Below is a small trained network, with its code and all its weights. Each question gives an input and a target symbol and asks what happens when units are switched off, that is, made to give their printed mean instead of their output.

import numpy as np


def w(rows, s, z=0):
    codes = np.array(rows[::2]) - 128.0
    scale = np.full(codes.shape[1], s)
    scale[-1] = z or s
    return codes * scale


def norm(h):
    return h / np.sqrt((h * h).mean(-1, keepdims=True) + 1e-5)


def f(y):
    return np.maximum(y, 0)


def softmax(a):
    e = np.exp(a - a.max(-1, keepdims=True))
    return e / e.sum(-1, keepdims=True)


def log_softmax(a):
    a = a - a.max(-1, keepdims=True)
    return a - np.log(np.exp(a).sum(-1, keepdims=True))


def net(x, mask):
    ids = ['αβγδεζλμξστφω'.index(c) for c in x.split()]
    T = len(ids)
    res = E[ids] + P[:T]
    q, k, v = (norm(res) @ M[0].T for M in (Q, K, V))
    z = softmax(np.where(np.tri(T) > 0, q @ k.T / 3**0.5, -1e9)) @ v
    res = res + np.where(mask[0], z, O[0][:, -1]) @ O[0][:, :-1]
    y = f(norm(res) @ A[0][:, :-1].T + A[0][:, -1])
    res = res + np.where(mask[1:9], y, B[0][:, -1]) @ B[0][:, :-1]
    return log_softmax(norm(res)[-1] @ U[:, :-1].T + U[:, -1])


Q, K, V, O, A, B = {}, {}, {}, {}, {}, {}
E = w([
[165,123,148,184,125,171,129,112],'α',
[172,143,134,114,62,124,158,155],'β',
[173,148,92,147,78,135,82,213],'γ',
[136,91,149,206,147,113,143,173],'δ',
[96,103,187,129,84,67,189,255],'ε',
[155,115,149,202,111,162,104,128],'ζ',
[57,84,170,218,152,156,151,97],'λ',
[147,195,132,106,58,117,176,185],'μ',
[133,202,106,196,116,201,181,98],'ξ',
[144,177,177,134,80,64,70,40],'σ',
[84,91,52,201,124,75,116,127],'τ',
[55,106,144,125,64,93,105,128],'φ',
[83,118,96,94,82,181,144,186],'ω',
],0.022)
P = w([
[184,10,139,114,52,110,218,68],'0',
[164,38,147,151,58,132,184,94],'1',
[141,73,139,151,63,127,177,108],'2',
[134,95,153,165,82,140,145,116],'3',
[128,115,138,166,89,145,123,138],'4',
[110,136,150,173,103,145,114,129],'5',
[92,144,154,178,120,145,108,149],'6',
[77,162,150,153,131,139,107,152],'7',
[82,178,144,156,150,150,75,149],'8',
[67,197,155,142,156,152,71,150],'9',
[65,206,184,152,175,160,55,162],'10',
],0.011)
Q[0] = w([
[98,170,97,218,92,118,154,91],'H1',
[159,88,73,68,161,55,157,43],'H1',
[89,99,41,2,201,159,197,7],'H1',
],0.0089)
K[0] = w([
[44,142,89,65,110,121,68,139],'H1',
[161,58,156,164,5,151,171,149],'H1',
[254,56,129,123,74,98,197,120],'H1',
],0.0096)
V[0] = w([
[80,93,127,71,86,254,136,166],'H1',
[120,105,244,116,43,96,51,157],'H1',
[218,177,192,141,147,163,134,188],'H1',
],0.0098)
O[0] = w([
[66,94,146,121,148,252,136,158,209],'H1',
[188,120,151,44,173,111,84,140,162],'H1',
[173,149,171,188,135,132,112,185,3],'H1',
],0.017,0.0028)
A[0] = w([
[179,84,107,12,254,127,116,128,156],'N1',
[128,171,114,195,170,153,198,134,246],'N2',
[194,157,102,145,82,193,154,114,208],'N3',
[91,137,42,105,91,93,34,207,254],'N4',
[164,168,190,35,244,98,163,32,164],'N5',
[34,148,32,163,70,36,81,90,206],'N6',
[104,66,146,181,217,123,93,47,127],'N7',
[89,88,120,184,220,90,103,57,201],'N8',
],0.0091,0.0038)
B[0] = w([
[13,129,140,182,105,150,31,158,180],'N1',
[142,153,92,211,58,192,97,155,246],'N2',
[89,159,153,179,177,163,104,45,231],'N3',
[200,109,157,90,129,247,110,58,205],'N4',
[95,160,88,231,2,121,103,150,172],'N5',
[232,82,30,92,159,174,101,226,254],'N6',
[114,201,185,24,131,130,157,17,176],'N7',
[228,172,81,108,56,172,218,68,192],'N8',
],0.0092,0.0079)
U = w([
[123,198,81,168,254,129,112,111,141],'α',
[147,56,145,134,51,139,134,116,255],'β',
[166,129,101,142,156,169,79,161,151],'γ',
[156,75,154,173,193,43,178,122,123],'δ',
[117,78,147,132,127,90,145,242,106],'ε',
[175,51,197,157,226,117,88,85,67],'ζ',
[107,155,180,58,156,138,201,39,82],'λ',
[177,194,206,80,158,131,181,157,65],'μ',
[81,175,99,231,129,152,163,136,108],'ξ',
[130,192,139,135,92,32,84,102,98],'σ',
[154,110,13,91,139,132,148,123,106],'τ',
[16,109,73,93,119,100,48,121,58],'φ',
[45,87,102,92,218,186,161,154,83],'ω',
],0.0099,0.0075)

Each question gives the input, a string of symbols that net reads in full, and the target symbol t.
The units are the heads (3 rows each of Q, K, V and O) and the neurons (one row each of A and B). Each row of codes is followed by its name. A weight is (code - 128) times the scale printed after its matrix; where a second scale follows, it is the last column's (O, A, B and U).
mask holds one flag per unit, heads first, then neurons. A switched-off unit (its flag False) gives its mean, the last column of its rows in O or B, instead of its output. The means were averaged over made-up inputs and are rounded, as every weight is.
A unit's drop is (log p(t) with every unit on - log p(t) with that unit switched off) / (log p(t) with every unit on - log p(t) with every unit switched off).
The circuit of an input: a set's keep is (log p(t) with only the set's units on - log p(t) with every unit switched off) / (log p(t) with every unit on - log p(t) with every unit switched off). Starting from all 9 units, units are removed one at a time, each time the one whose removal leaves the highest keep (on an exact tie, the one counted first), for as long as the keep stays at least 0.8.
circuit, biggest first: the units of the circuit, biggest drop first
k most important neurons: the k neurons with the biggest drops, biggest first
drop when u is switched off: that unit's drop, to one decimal
input μ φ ω, target ω: circuit, biggest first => [H1 N2]
input ζ ζ γ ζ ζ μ λ δ μ τ δ, target τ: circuit, biggest first => [H1 N6]
input ξ ζ ε σ, target σ: circuit, biggest first => [H1 N5]
input ε δ ω μ ξ ω ζ τ λ, target τ: circuit, biggest first => [H1 N6 N8]
input ω τ γ γ ζ τ ξ ξ ζ, target ξ: circuit, biggest first => [H1]
input α ξ α β ε φ ζ, target φ: circuit, biggest first => [H1 N1]
input ζ ξ β, target ξ: circuit, biggest first => [H1 N3]
input σ μ ζ, target σ: circuit, biggest first => [H1 N6]
input τ γ λ β δ, target λ: circuit, biggest first => [H1 N7 N6]
input β σ μ, target σ: circuit, biggest first => [H1 N6]
input σ ξ σ, target σ: 2 most important neurons => [N5 N2]
input λ ζ ζ δ ξ λ ε β σ ξ, target σ: circuit, biggest first => [H1 N5]
input ξ ζ γ ξ λ β γ μ λ λ ζ, target λ: 2 most important neurons => [N7 N6]
input ξ ξ α δ, target ξ: 2 most important neurons => [N6 N4]
input ε β ζ, target ζ: 3 most important neurons => [N2 N6 N8]
input ω ξ ξ ζ, target ξ: drop when H1 is switched off => 0.7
input τ μ ξ σ δ μ α, target σ: drop when H1 is switched off => 0.7
input τ ξ ε ε τ β β ε ζ ζ λ, target λ: drop when N6 is switched off => 0.1
input ξ σ ξ φ ξ μ β α ξ γ, target ξ: most important neuron => [N6]
input α ε ξ τ ζ α ξ ξ τ γ, target τ: most important neuron => [N6]
